In the rows, 128 means zero.
Each row has two labels, one from each of two sets.
[127  65 135 146 123 144 137 126 129 112 126 142 127 124 124 130 127 124] => (72)/[52]
[123  40 138 133 123 132 126 114 116 119 173 125 146 134 116 118 126 124] => (70)/[52]
[122  71 120 134 136 149 133 120 128 134 132 140 135 115  98 127 131 130] => (72)/[60]
[131  24 135 137 128 139 130 103 126 140 124 140 132 155 110 138 118 118] => (70)/[49]
[130  73 138 130 132 136 129 134 114 143 120 133 117 131 114 126 117 129] => (73)/[53]
[147  41 124 171 136 144 127 116 111 129 124 136 141 129 125 116 116 131] => (70)/[53]
[127  52 144 146 138 154 130 141 125 117 132 156 110 127 102 125 124 128] => (73)/[52]
[137  64 133 138 138 141 141 122 125 128 131 138 114 126 121 124 111 135] => (70)/[53]
[125  45 223 135 128 148 104 123 134 120 122 135 144 122 100 117 127 134] => (70)/[52]
[122  26 129 153 121 137 126 136 167 132 114 109 142 117 110 132 127 130] => (70)/[49]
[122  47 143 154 150 144 127 124 114 132 124 134 145 174 111 133 128 114] => (70)/[62]
[106   4 127 133 132 144 126 114 127 125 127 143 135 119 108 129 128 130] => (70)/[49]
[136 103 139 124 132 140 108 121 125 145 122 131 131 133 127 145 130 126] => (70)/[62]
[122  50 133 126 134 131 122  95 118 118 111 137 144 117 116 128 134 143] => (70)/[60]
[132  24 136 140 133 151 134 130  99 118 131 140 113 138 118 114 113 130] => (70)/[53]
[139  31 143 142 139 144 127 135 119 133 119 146 130 125 118 137 131 136] => (70)/[53]
[124  78 126 138 128 141 130 138 129 120 134 133 136  89 114 131 129 127] => (73)/[52]
[131  77 141 133 126 143 121 111 144 123 135 135 132 138 121 116 128 125] => (73)/[52]
[137  62 129 133 130 151 122 126 132 127 133 138 152 119 111 149 120 135] => (73)/[52]
[128  80 143 143 110 145 116 123 130 117 134 153 135 126 118 122 122 104] => (72)/[52]
[127  74 127 143 125 135 123 124 132 115 136 140 139 120 120 116 130 129] => (72)/[52]
[129  64 129 135 135 134 130 171 121 119 128 113 136 131 119 129 127 133] => (70)/[52]

Each row has two labels, one from each of two sets.
[117 137 129 130 130 147 129 130 131 130 128 124 132 131 126 115 138 111] => (60)/U
[126 124 152 130 135 127 129 139 125 124 126 119 121 123 126 127 128 126] => (60)/E
[148 121 128 130 139 121 128 131 120 127 131 132 123 124 125 131 132 128] => (60)/A
[160 134 121 136 137  89 135 128 111 135 130 131 120 155 132 159 128 125] => (60)/U
[141 131 127 132 137 105 122 129 120 135 136 129 123 115 133 153 125 137] => (56)/A
[141 130 118 130 136 124 130 133 129 108 133 142 127 126 126 129 128 130] => (67)/A
[149 121 124 128 139 107 123 135 124 124 131 133 123 136 130 146 127 135] => (67)/E
[157 140 137 132 127 128 128 110 122 132 135 150 118 122 132 150 125 134] => (56)/Q
[132 119 131 127 130 124 126 133 127 129 128 123 131 119 129 133 124 136] => (67)/E
[114 139 118 130 134 131 133 126 131 132 123 118 127 151 128 126 138 117] => (56)/Y
[136 131 134 131 133 122 120 134 121 130 128 137 125  95 131 129 123 129] => (56)/A
[148 115 132 130 139 109 120 133 119 133 132 125 120  98 126 136 128 133] => (56)/Q
[138 126 135 131 137 124 123 129 124 134 137 127 122 116 128 137 128 126] => (60)/A
[125 136 133 128 127 153 133 123 131 122 126 126 127 145 124 112 137 107] => (60)/Y
[138 118 146 132 131 131 123 133 124 130 129 118 123 128 131 133 131 122] => (56)/E
[120 128 132 127 132 133 120 130 125 129 132 132 126 126 130 143 126 137] => (67)/E
[147 127 136 129 134 127 120 132 123 124 130 136 123 116 131 136 124 132] => (67)/E
[159 124 135 130 137 109 127 129 120 122 133 137 121 129 133 147 127 135] => (60)/E
[140 125 131 129 138 112 129 139 129 127 132 120 126 129 135 129 134 120] => (60)/A
[100 127 123 124 128 167 127 140 140 115 121 122 137 149 125 101 147 108] => (67)/Y
[126 126 135 129 137 123 119 137 123 133 131 129 124 108 127 134 129 129] => (56)/A
[150 121 143 129 128 134 126 128 124 124 130 130 126 133 131 141 127 128] => (60)/E
[147 120 115 126 145  93 118 152 123 123 130 121 131 140 132 140 128 133] => (67)/Q
[133 132 119 122 125 131 127 125 132 124 130 144 134 137 130 124 125 121] => (67)/U
[134 133 137 130 135 137 126 123 127 132 128 128 123 127 128 137 130 126] => (60)/Q
[144 125 130 130 141 118 122 134 124 126 132 134 124 113 129 143 125 142] => (67)/Q
[119 128 115 128 136 115 127 138 127 133 126 119 135 139 127 126 133 121] => (56)/U
[138 136 122 126 126 115 133 129 134 119 127 135 126 140 134 134 131 124] => (67)/Y
[134 130 120 128 137 116 132 134 131 124 128 128 127 137 131 117 135 115] => (60)/U
[121 133 117 124 138 123 133 138 134 128 130 124 138 148 132 122 132 112] => (56)/U
[138 137 125 133 130 132 130 128 128 126 128 135 127 141 128 126 135 111] => (60)/Y

Each row has two labels, one from each of two sets.
[131 143 103 107 125 117 120 130 137 128 140 120 122 130 127 128 131 132] => <53>/z682
[143 114 116 104 138 129 111 137 129 129 124 127 124 126 124 133 129 119] => <53>/z433
[117 134 116 126 126 133 141 121 130 121 129 113 129 129 132 131 131 130] => <53>/z433
[120 130 125 107 123 122 116 120 132 137 122 125 125  54 114 133 137 133] => <49>/z433
[115 131 137 109 146 130 125 111 132 127 138 118 132 124 142 128 117 129] => <54>/z433
[111 135 107 101 118 117 123 138 130 146 126 118 130 126 122 135  98 136] => <49>/z682
[118 135 123 129 122 110 129 130 136 127 131 122 123 129 124 126 125 133] => <54>/z433
[132 124 119 118 119  83 126 137 143 143 128 130 115 130 126 134 124 135] => <53>/z433
[ 98 137 148  94 135 156 108 105 136 130 137 118 133 127 136 129 124 128] => <54>/z433
[124 130  97  80 121 112 117 122 134 142 126 119 123 127 126 128 120 135] => <53>/z433
[118 134 114 119 124 115 129 130 139 140 125 122 130 127 126 134 119 136] => <49>/z433
[137 126  92 113 124 122 112 138 137 140 112 128 123 130 117 128 124 131] => <54>/z433
[110 135 157 150 130 100 138 106 132 124 132 106 138 132 147 128 107 139] => <54>/z433

Each row has two labels, one from each of two sets.
[118 128 127 145 130 119 128 129 130 125 129 123 117 135 126 116 128 132] => Z867/M
[139 119 122 133 106 123 140 118 128 120 129 135 118 138 129 117 120 134] => z307/P
[128 121 121 144 127 126 129 130 119 131 134 143 115 131 130 119 129 130] => Z867/B
[114 128 122 148 130 124 122 133 121 128 131 136 126 135 128 111 120 125] => Z867/B
[133 124 127 132 121 125 137 119 121 127 127 124 115 133 127 115 123 123] => z307/D
[109 130  98 180 130 125 125 123 124 124 129 134 107 139 129  92 106 127] => Z867/B
[132 121 121 137 117 124 133 128 119 119 125 139 124 128 128 127 130 134] => Z867/P
[124 129 121 147 131 126 135 130 122 118 128 127 111 133 125  98 118 125] => z307/D
[129 124 125 137 122 126 133 128 124 127 124 139 125 123 127 123 131 132] => Z867/P
[105 129  96 179 106 120 123 124 134 103 129 137 117 144 125  78 112 133] => Z867/D
[121 127 116 141 139 122 133 138 123 126 130 142 118 136 132 103 114 126] => Z867/B
[128 121 125 141 121 124 135 122 117 117 126 123 121 137 129 107 128 125] => z307/D
[107 131 107 170 123 127 116 125 125 116 128 136 122 137 127  98 123 134] => Z867/D
[124 123 126 146 141 129 128 128 116 126 122 128 122 129 125 110 128 126] => Z867/D
[134 125 127 131 124 126 137 119 127 129 129 123 114 139 128 112 125 126] => z307/D
[121 123 127 148 122 129 134 123 111 124 127 134 116 130 123  97 130 123] => Z867/D
[117 123 127 153 118 122 131 127 117 124 132 127 115 138 121 100 126 126] => Z315/D
[127 124 124 157 110 125 131 116 124 124 129 126 104 130 127 110 133 129] => z307/D
[134 124 123 128 118 122 133 121 125 133 125 135 112 124 134 131 137 141] => Z867/P

Each row has two labels, one from each of two sets.
[123 125 127 131 123 120 119 120 133 129 134 123 126 131 132 133 129 133] => J/[65]
[140 125 129 131 131 135 133 123 121 120 128 130 131 133 131 114 131 137] => L/[71]
[126 131 130 128 127 119 122 122 127 128 136 124 125 132 138 128 126 141] => J/[65]
[144 128 131 129 128 140 134 122 122 126 124 131 130 135 125 119 127 137] => L/[71]
[114 125  98 140 147 127 126 139 124 125 131 115 119 120 129 131 141 121] => J/[71]
[148 128 152 113 105 136 126 114 125 130 119 145 132 133 133 119 121 152] => G/[71]
[142 126 129 132 123 134 132 126 122 124 130 129 129 130 128 120 129 136] => L/[71]
[127 132 128 119 125 123 121 121 133 130 127 129 125 134 131 125 127 137] => G/[65]
[143 128 153 118 107 126 121 111 133 123 131 138 132 134 151 126 120 150] => J/[65]
[139 128 139 123 122 136 131 120 124 126 126 134 133 136 129 117 123 141] => L/[71]
[144 129 137 122 122 139 132 120 123 126 123 135 132 137 126 117 124 142] => L/[71]
[127 132 139 123 118 118 120 114 131 131 133 127 130 132 140 127 125 139] => J/[65]
[135 132 122 114 122 137 135 130 125 126 127 135 127 128 126 125 130 132] => X/[71]
[123 123 114 132 134 130 122 130 127 130 123 126 126 126 130 108 135 134] => J/[71]
[133 136 131 126 125 120 130 114 129 126 131 127 128 136 128 118 125 140] => L/[65]
[136 126 126 117 120 130 126 122 130 132 118 134 132 132 124 122 128 137] => G/[71]
[132 132 127 126 129 124 130 132 126 127 120 129 125 127 120 126 127 129] => X/[71]
[126 121 108 136 146 131 125 133 128 124 130 119 123 127 133 132 139 131] => J/[71]
[130 131 110 119 135 136 119 130 123 125 120 132 126 127 121 126 134 127] => X/[71]
[136 132 136 118 116 128 126 121 128 128 125 129 126 131 133 128 123 132] => X/[65]
[131 124 123 129 132 132 124 125 129 126 126 124 126 123 137 129 131 139] => J/[71]
[129 126 115 123 133 130 132 128 126 127 120 131 131 136 123 117 134 136] => G/[71]
[125 125 131 130 126 121 121 125 134 130 134 123 126 128 138 134 130 138] => J/[65]
[129 128 112 135 143 132 134 131 127 125 128 125 129 132 120 115 132 126] => L/[71]
[140 122 134 131 124 136 124 122 126 126 131 128 126 125 142 129 129 140] => J/[71]
[139 133 130 115 118 138 133 125 125 126 125 141 121 133 133 123 130 142] => X/[71]
[143 128 136 130 123 134 130 124 125 124 127 135 134 130 130 122 126 134] => L/[71]
[131 129 117 131 139 133 135 129 123 122 129 126 126 136 125 120 133 132] => L/[71]
[127 131 130 119 116 122 126 115 134 130 128 129 136 134 131 124 123 133] => G/[65]
[124 125 131 132 121 118 122 124 137 127 134 124 128 130 143 130 129 138] => J/[65]
[127 124 111 126 133 138 130 127 124 129 118 123 133 129 120 122 133 130] => G/[71]
[134 121 132 134 131 131 120 123 130 138 127 127 125 127 134 127 125 135] => J/[71]
[130 116 122 136 136 133 126 129 130 129 127 123 128 126 136 129 133 132] => J/[71]
[132 132 141 126 120 121 126 118 130 127 130 129 134 136 133 122 121 133] => L/[65]
[134 123 128 121 124 133 129 120 125 127 123 132 133 132 130 123 128 137] => G/[71]
[128 124 130 127 123 129 122 118 129 128 132 123 131 130 136 132 125 139] => J/[65]
[131 129 124 125 130 133 132 126 125 127 126 130 128 134 125 124 131 129] => L/[71]
[146 127 144 114 112 134 126 114 126 131 120 140 132 135 133 118 125 129] => G/[71]
[135 139 140 113 109 125 125 121 131 131 128 128 115 131 130 132 125 130] => X/[65]
[134 124 116 129 134 133 132 127 126 125 129 127 128 131 126 123 130 131] => L/[71]
[123 124 117 128 134 130 126 131 130 127 126 125 124 129 127 131 136 134] => J/[71]
[142 127 135 131 131 132 132 125 124 124 130 131 130 132 129 118 133 138] => L/[71]
[132 128 126 118 125 134 130 131 127 129 126 136 127 124 127 130 129 145] => X/[71]
[127 131 134 122 122 116 123 119 129 129 133 128 126 138 133 122 125 138] => L/[65]

Each row has two labels, one from each of two sets.
[133 124 130 134 125 130 126 133 128 132 126 129 126 126 132 125 127 130] => (275)/<22>
[111 128 135 131 125 133 128 127 127 129 130 127 128 127 129 131 124 127] => (275)/<22>
[127 128 128 132 126 126 135 121 130 120 127 129 129 132 124 130 125 128] => (278)/<22>
[121 130 127 126 127 132 122 122 127 138 125 134 130 122 128 130 132 124] => (275)/<29>
[116 131 130 127 126 135 124 131 127 132 126 132 130 127 131 127 133 130] => (275)/<29>
[117 130 131 124 119 131 125 122 126 125 126 129 129 127 130 122 121 125] => (275)/<29>
[126 127 127 133 139 127 133 125 135 128 131 129 130 129 124 127 131 111] => (272)/<29>
[122 132 133 131 130 132 124 125 124 134 129 129 126 132 134 126 134 127] => (275)/<29>
[128 129 127 123 125 129 130 132 129 127 126 130 128 130 120 137 127 123] => (278)/<22>
[137 131 132 134 128 132 131 123 131 134 124 129 130 130 126 135 137 124] => (275)/<22>
[106 132 134 127 131 130 128 116 125 133 128 130 127 125 127 132 133 122] => (275)/<29>
[123 128 129 121 123 128 129 130 125 134 124 136 127 133 111 143 123 118] => (278)/<22>
[112 131 128 123 127 129 129 120 121 132 124 131 126 135 114 141 130 117] => (278)/<29>
[114 136 128 122 127 129 129 123 126 131 126 129 130 132 120 129 134 124] => (278)/<29>
[114 127 131 129 140 124 125 127 123 138 128 130 129 125 125 129 126 128] => (273)/<29>
[138 126 128 133 142 128 128 126 137 132 126 131 134 122 129 114 137 137] => (275)/<29>
[123 130 129 127 129 130 131 124 126 128 128 127 128 125 121 130 131 127] => (278)/<29>
[111 130 131 131 137 128 130 126 123 128 126 128 122 128 122 133 122 127] => (272)/<29>
[127 129 127 120 128 130 131 119 126 133 123 128 129 125 118 131 134 124] => (278)/<29>
[110 140 135 125 126 133 129 108 124 129 128 131 127 123 127 124 122 127] => (275)/<29>
[147 128 127 137 124 125 128 141 128 137 124 130 126 130 126 127 133 136] => (275)/<22>
[119 128 127 125 136 131 125 122 129 127 125 136 137 131 119 124 142 132] => (278)/<29>
[136 132 127 134 127 132 130 130 131 130 129 132 125 130 138 127 139 130] => (275)/<29>
[132 126 133 139 141 124 132 125 129 124 127 128 125 120 125 126 119 137] => (273)/<22>
[115 126 137 135 147 125 127 130 128 130 133 134 130 124 127 134 135 138] => (273)/<29>
[117 131 132 123 128 133 124 119 123 137 127 129 129 123 131 129 133 124] => (275)/<29>

Each row has two labels, one from each of two sets.
[137 129 125 139 130 114 108 129 145 110 133 100 126 117 155 105 122 127] => W/z105
[126 138 143 130 122 122  99 128 139 132 123  96 121 119 125  92 132 128] => W/z40
[129 113 130 127 131 120 112 126 150 137 122 109 131 131 126  70 122 126] => H/z747
[118 134 141 130 120 126 127 136 117 125 131 117 117 139  91 119 124 131] => F/z40
[131 135 136 125 131 115 110 122 137 127 125  96 134 128 123  95 124 106] => H/z747
[126 124 116 137 126 124 106 125 132 140 146 104 135 136 126  66 125 123] => W/z684
[145 133 126 122 130 125 120 125 152 140 129 112 123 120  84 100 135 132] => H/z747
[129 128 124 127 146 129 121 118 144 139 130 130 131 118 114 121 130 136] => R/z747
[127 125 146 125 125 121 101 118 138 145 119  74 115 125 136 105 126 131] => H/z747
[126 138 135 141 130 122 102 114 145 118 113  94 128 114 132  70 117 114] => H/z105
[126 136 125 143 142 131 117 110 128 133 121 111 124 132 118  58 114 142] => R/z684
[123 141 125 141 144 123 121 101 143 126 124 103 151 131 138  58 132 119] => W/z684
[135  78 126 129 140 128 115 113 144 123 114  93 125 118 130  61 126 124] => H/z40
[126 129 127 144 131 127 121 130 136 128 121 106 113 107 120 100 130 122] => H/z105
[117 132 131 128 124 126 104 123 143 131 125  92 128 123 136  68 130 129] => H/z40
[124 142 134 148 128 124 119 126 127 140 126 107 123 133 113  97 124 131] => F/z40
[136 145 118 165 130 123 121 128 139 137 124 107 124 133 126  60 140 140] => F/z684
[113 141 116 145 121 117 136 131 144 121 130 104 125 136 152  58 125 124] => W/z40
[132 127 140 132 141 123 102 120 138 132 116 105 126 121 129  91 124 122] => H/z747
[122 131 109 146 133 121 113 116 147 118 121  89 118 113 153  69 126  94] => W/z301
[144 129 138 131 134 123 107 126 140 148 124  96 124 120 132 113 118 123] => H/z747
[131 138 117 140 140 121 130 126 132 140 136 120 122 129 110 108 123 129] => R/z684
[132 137 132 128 129 117 116 118 144 144 131  99 116 125 153 104 132 125] => H/z747
[134 130 125 198 133 132 114 130 124 129 124  92 125 122 131  85 119 115] => H/z105
[134 133 139 133 130 122 107 123 141 132 126 106 132 131 140  83 133 114] => H/z747
[123 140 128 142 122 121 125 126 140 110 147  95 121 127 136 103 130 128] => W/z301
[126 137 133 130 126 119 120 131 140 134 126 113 125 123 122  86 133 127] => F/z747
[130 139 135 137 128 120 121 125 137 125 124 101 131 121 136  97 129 139] => W/z747
[127 145 136 131 123 119 117 123 135 132 129 123 126 130 123 122 129 123] => H/z747
[130 131 133 144 130 123 122 116 135 125 121  92 118 121 123 125 137 123] => H/z301
[125 134 138 131 136 132 113 130 185 145 118 118 125 121 118 110 127 121] => R/z105
[125 140 125 140 131 121 105 118 131 134 132  94 119 127 136  58 120 130] => H/z684
[129 143 132 152 133 119  78 124 149 120 117 129 122 121 139  90 124 126] => W/z40
[126 133 126 131 121 125 112 125 142 101 119 107 117 114 147  86 131 128] => W/z40
[139 131 118 151 133 115 123 127 132 124 128 102 132 122 135  84 118 128] => W/z684
[128 139 120 142 133 126 101 126 129 130 133 109 119 126 120  58 117 131] => R/z684
[125 129 118 138 134 127 125 130 133 125 131 119 118 133 114  64 127 135] => F/z684
[127 141 138 140 127 136 113 125 133 120 126  96 126 127 132  87 133 122] => W/z105

Each row has two labels, one from each of two sets.
[126 124 132 131 121 126 128 113 116 134 142 123 126 124 129 131 127 128] => N/(18)
[128 121 133 134 124 130 128 119 126 135 133 123 133 128 130 129 126 127] => N/(14)
[123 132 131 130 124 128 113 112 127 137 130 123 134 120 133 126 127 127] => N/(18)
[122 134 131 122 121 135 131 120 116 135 143 122 128 128 135 128 125 128] => N/(18)
[127 112 138 140 122 132 139 124 122 131 138 130 133 126 135 121 129 122] => V/(16)
[122 127 138 128 130 125 118 125 127 134 128 125 138 128 130 115 131 126] => N/(12)
[129 120 134 130 124 129 139 124 123 133 139 128 129 124 132 128 127 131] => N/(18)
[123 121 134 139 127 127 119 117 124 129 136 121 131 129 130 125 128 124] => N/(12)
[120 131 132 130 123 137 125 118 115 132 140 124 129 126 139 124 125 124] => V/(18)
[128 112 138 141 125 131 134 125 127 133 135 125 136 127 134 120 129 125] => N/(16)
[127 128 131 126 122 134 139 124 123 133 132 125 131 121 134 138 118 132] => N/(18)
[125 131 128 122 123 132 133 125 120 134 141 130 126 123 137 132 128 129] => V/(18)
[124 114 135 137 129 127 130 126 123 127 138 126 133 129 137 119 132 124] => N/(16)
[121 127 130 136 121 136 120 114 115 129 146 120 124 131 137 129 128 121] => N/(14)
[124 113 136 136 124 132 134 124 118 129 142 126 131 128 139 119 130 124] => N/(16)
[128 119 132 131 129 126 137 127 123 130 139 132 129 126 131 127 128 132] => N/(16)

Each row has two labels, one from each of two sets.
[138 110 128  84 127 142 103 134 105 122 139 161 115 147 132 106 126 119] => C/z636
[138 111 112 124 123 134 110 119 127 117 136 136 120 143 123 131 128 144] => C/z729
[147  99 118  98 125 153 120 127 116 124 134 142 108 161 143 118 122 146] => C/z729
[134 107 113 106 124 134  98 122 119 123 137 147 134 160 120 112 129 144] => Z/z729
[143 110 128 133 123 135  75 114 112 114 136 143 101 143 131 127 151 142] => C/z636
[136 105 136  95 127 146 118 128 122 124 141 145 106 147 128 101 133 125] => C/z636
[137 102 124  95 122 126 118 124 114 123 145 136 112 164 121 110 135 132] => S/z636
[167  87 119  99  98 167 121 122 129 127 158 144  91 160 122 114 127 146] => S/z729
[130 123 132 105 128 139 133 126 119 135 134 141 109 132 121 111 129 121] => C/z636
[138 111 123 117 124 141 124 128 114 130 142 141 111 141 122 112 144 133] => Z/z636
[155 112 117  93 124 151 111 124 127 133 136 145 108 153 124 110 113 137] => C/z729
[134 106 111  95 118 125 108 120 111 116 116 150 114 159 133 114 134 148] => C/z636
[136 122 126  89 129 127 117 128  97 106 129 141 118 150 120 106 115 137] => Z/z636
